Here is a tiny trained network, its code and every weight. The questions are about switching its units off for an input and a class, where a switched-off unit gives its printed mean instead of its output.

import numpy as np


def w(rows, s, z=0):
    codes = np.array(rows[::2]) - 128.0
    scale = np.full(codes.shape[1], s)
    scale[-1] = z or s
    return codes * scale


def f(y):
    return np.maximum(y, 0)


def log_softmax(a):
    a = a - a.max(-1, keepdims=True)
    return a - np.log(np.exp(a).sum(-1, keepdims=True))


def net(x, mask):
    res = np.array(x, float).reshape(1, 3) / 4 @ E
    y = f(res @ A[0][:, :-1].T + A[0][:, -1])
    res = res + np.where(mask, y, B[0][:, -1]) @ B[0][:, :-1]
    return log_softmax(res[-1] @ U[:, :-1].T + U[:, -1])


A, B = {}, {}
E = w([
[160,134,73,20,43,184,126,149,57,169],'x0',
[2,153,234,100,130,204,140,189,218,179],'x1',
[147,202,84,145,163,122,24,189,200,97],'x2',
],0.0099)
A[0] = w([
[104,159,147,140,176,137,121,160,134,166,6],'n0',
[128,33,163,178,137,121,255,33,93,148,35],'n1',
[117,93,156,74,82,153,196,110,91,190,66],'n2',
[46,134,195,33,27,200,185,184,125,168,115],'n3',
[57,94,178,52,84,175,208,167,116,187,143],'n4',
[168,148,139,178,158,90,71,119,146,112,161],'n5',
[144,162,36,47,62,182,104,172,86,159,29],'n6',
[104,148,170,126,129,151,107,130,170,148,2],'n7',
[40,160,201,116,149,160,110,167,166,173,21],'n8',
[115,30,185,143,97,114,228,58,96,118,238],'n9',
[76,160,209,107,178,206,126,196,186,166,198],'n10',
[138,189,95,179,172,80,97,125,164,49,158],'n11',
[189,164,101,31,57,177,77,160,89,162,126],'n12',
[140,177,186,165,129,172,114,127,152,193,8],'n13',
[37,152,147,142,112,160,138,182,174,163,129],'n14',
],0.0077,0.0047)
B[0] = w([
[37,215,80,220,205,184,76,189,80,67,148],'n0',
[23,138,121,129,132,122,9,229,4,32,205],'n1',
[219,152,87,125,153,133,225,34,170,201,185],'n2',
[208,175,81,177,175,188,200,72,225,219,233],'n3',
[194,194,92,185,156,212,186,82,179,183,217],'n4',
[137,132,89,151,181,161,160,166,144,184,184],'n5',
[21,82,184,77,136,120,67,171,41,56,197],'n6',
[56,182,25,178,110,167,33,231,40,78,156],'n7',
[61,91,154,97,83,120,23,166,50,2,206],'n8',
[25,39,212,50,52,58,86,164,66,71,228],'n9',
[131,35,219,37,91,28,132,76,166,158,248],'n10',
[121,182,90,171,137,212,154,140,147,180,203],'n11',
[53,49,194,64,126,62,73,179,110,96,211],'n12',
[15,198,59,226,155,185,43,206,59,103,153],'n13',
[78,86,189,66,61,55,115,90,103,91,208],'n14',
],0.0067,0.014)
U = w([
[98,145,109,145,141,154,71,196,104,59,255],'0',
[124,55,182,52,96,68,125,107,158,120,22],'1',
[240,231,37,203,169,219,235,46,254,238,143],'2',
],0.0093,0.0055)

Each question gives the input, the list of numbers given to net, and the class t.
The units are the neurons (one row each of A and B). Each row of codes is followed by its name. A weight is (code - 128) times the scale printed after its matrix; where a second scale follows, it is the last column's (A, B and U).
mask holds one flag per neuron, in row order. A switched-off neuron (its flag False) gives its mean, the last column of its row in B, instead of its output. The means were averaged over made-up inputs and are rounded, as every weight is.
A unit's drop is (log p(t) with every unit on - log p(t) with that unit switched off) / (log p(t) with every unit on - log p(t) with every unit switched off).
The circuit of an input: a set's keep is (log p(t) with only the set's units on - log p(t) with every unit switched off) / (log p(t) with every unit on - log p(t) with every unit switched off). Starting from the 12 units with the biggest drops (on a tie, the unit counted first), units are removed one at a time, each time the one whose removal leaves the highest keep (on an exact tie, the one counted first), for as long as the keep stays at least 0.8.
units of the circuit, in order: the units of the circuit, biggest drop first
unit that matters most: the unit with the biggest drop
top k neurons: the k neurons with the biggest drops, biggest first
drop of u: that unit's drop, to one decimal
input [5,2,-2], class 2: unit that matters most	n3
input [2,4,-8], class 2: top 2 neurons	[n3, n4]
input [-3,-4,-3], class 0: top 3 neurons	[n10, n1, n14]
input [4,8,3], class 1: top 3 neurons	[n10, n14, n8]
input [-2,-8,-5], class 0: top 2 neurons	[n1, n10]
input [-3,-5,-6], class 0: top 2 neurons	[n1, n10]
input [5,8,6], class 1: top 3 neurons	[n10, n14, n1]
input [-6,-1,-4], class 0: top 2 neurons	[n10, n1]
input [0,-3,-7], class 0: top 4 neurons	[n1, n10, n14, n12]
input [0,-6,5], class 2: top 3 neurons	[n9, n1, n8]
input [-1,-3,-7], class 0: top 3 neurons	[n1, n10, n14]
input [-2,-5,-6], class 0: top 4 neurons	[n1, n10, n14, n12]
input [8,2,0], class 2: drop of n1	0.1
input [-2,-8,-3], class 0: units of the circuit, in order	[n10]
input [-3,-6,5], class 2: drop of n4	0.0
input [-8,-8,-6], class 0: drop of n1	0.5
